Below are the code and all the weights of a small trained network. Each question names an input and a class and asks about switching units off, where a switched-off unit gives its printed mean instead of its output.

import numpy as np


def w(rows, s, z=0):
    codes = np.array(rows[::2]) - 128.0
    scale = np.full(codes.shape[1], s)
    scale[-1] = z or s
    return codes * scale


def f(y):
    return np.maximum(y, 0)


def log_softmax(a):
    a = a - a.max(-1, keepdims=True)
    return a - np.log(np.exp(a).sum(-1, keepdims=True))


def net(x, mask):
    res = np.array(x, float).reshape(1, 7) / 4 @ E
    y = f(res @ A[0][:, :-1].T + A[0][:, -1])
    res = res + np.where(mask, y, B[0][:, -1]) @ B[0][:, :-1]
    return log_softmax(res[-1] @ U[:, :-1].T + U[:, -1])


A, B = {}, {}
E = w([
[201,41,103,98,194,49,220,158,237,197,28],'x0',
[136,124,124,137,125,140,116,109,144,124,130],'x1',
[147,125,123,122,122,138,126,124,133,127,131],'x2',
[21,115,206,36,203,99,40,255,209,135,225],'x3',
[103,131,119,122,128,120,133,141,113,136,119],'x4',
[49,8,120,6,193,135,234,77,61,32,211],'x5',
[132,122,131,153,170,126,120,97,139,117,136],'x6',
],0.0052)
A[0] = w([
[187,45,112,90,207,78,204,143,206,206,63,29],'N0',
[97,32,155,28,158,161,224,89,76,46,195,14],'N1',
[93,33,132,58,139,155,196,91,74,34,136,1],'N2',
[184,145,81,150,77,125,181,50,93,90,81,43],'N3',
[59,225,186,147,60,252,39,100,11,42,227,41],'N4',
[211,110,42,207,55,185,225,4,44,117,72,223],'N5',
],0.0046,0.0044)
B[0] = w([
[162,129,101,117,65,39,201,52,222,51,91,182],'N0',
[197,251,224,206,43,220,57,94,128,212,57,188],'N1',
[238,247,226,206,38,183,33,111,129,210,48,169],'N2',
[94,131,192,55,117,154,115,152,235,179,189,165],'N3',
[175,75,67,53,35,1,222,40,230,33,54,215],'N4',
[3,95,211,64,175,131,92,166,196,145,220,254],'N5',
],0.0055,0.0081)
U = w([
[240,248,171,235,48,193,46,113,144,214,16,67],'0',
[181,45,32,50,69,20,239,64,168,13,38,40],'1',
[82,110,136,107,139,136,142,146,110,138,137,253],'2',
[86,77,127,142,160,148,132,132,136,130,137,247],'3',
[103,94,138,131,180,129,113,126,133,106,147,229],'4',
[13,47,186,31,190,161,81,189,193,143,241,9],'5',
[116,94,107,133,152,155,142,130,105,124,108,224],'6',
[243,10,8,218,247,253,179,167,3,109,183,2],'7',
],0.0057,0.0053)

Each question gives the input, the list of numbers given to net, and the class t.
The units are the neurons (one row each of A and B). Each row of codes is followed by its name. A weight is (code - 128) times the scale printed after its matrix; where a second scale follows, it is the last column's (A, B and U).
mask holds one flag per neuron, in row order. A switched-off neuron (its flag False) gives its mean, the last column of its row in B, instead of its output. The means were averaged over made-up inputs and are rounded, as every weight is.
A unit's drop is (log p(t) with every unit on - log p(t) with that unit switched off) / (log p(t) with every unit on - log p(t) with every unit switched off).
The circuit of an input: a set's keep is (log p(t) with only the set's units on - log p(t) with every unit switched off) / (log p(t) with every unit on - log p(t) with every unit switched off). Starting from all 6 units, units are removed one at a time, each time the one whose removal leaves the highest keep (on an exact tie, the one counted first), for as long as the keep stays at least 0.8.
circuit, biggest first: the units of the circuit, biggest drop first
unit that matters most: the unit with the biggest drop
top k neurons: the k neurons with the biggest drops, biggest first
drop when u is switched off: that unit's drop, to one decimal
input [-2,0,1,0,-2,4,0], class 0: unit that matters most => N1
input [5,-1,-7,6,8,8,-5], class 0: circuit, biggest first => (N1 N2)
input [-3,8,2,8,-5,5,1], class 3: top 2 neurons => (N5 N1)
input [-8,-2,-1,7,2,2,-1], class 1: top 2 neurons => (N4 N5)
input [-2,3,2,6,-3,8,-4], class 0: top 2 neurons => (N1 N2)
input [8,7,3,8,-6,7,8], class 1: top 3 neurons => (N0 N5 N3)
input [3,1,-7,7,-2,7,4], class 0: top 3 neurons => (N1 N2 N5)
input [7,8,-2,-4,5,6,-5], class 3: top 4 neurons => (N4 N5 N1 N2)
input [-4,-5,4,-7,6,6,5], class 5: top 3 neurons => (N5 N3 N0)
input [6,-6,8,-8,-4,5,8], class 4: top 2 neurons => (N5 N4)
input [7,5,-5,6,-3,6,-2], class 1: top 3 neurons => (N0 N5 N3)
input [5,-1,-5,-6,5,-2,2], class 5: top 3 neurons => (N5 N4 N3)
input [-7,4,-3,3,6,2,6], class 1: top 2 neurons => (N4 N5)
input [-8,-2,-8,-3,-4,1,-4], class 1: unit that matters most => N4
input [-8,-7,3,-8,-8,2,0], class 1: top 2 neurons => (N4 N1)
input [6,7,6,-7,-2,-6,1], class 3: drop when N4 is switched off => 0.1
input [-7,-3,7,4,-7,5,7], class 1: drop when N3 is switched off => 0.0
input [-8,-1,4,-3,6,-5,-7], class 1: drop when N4 is switched off => 0.8
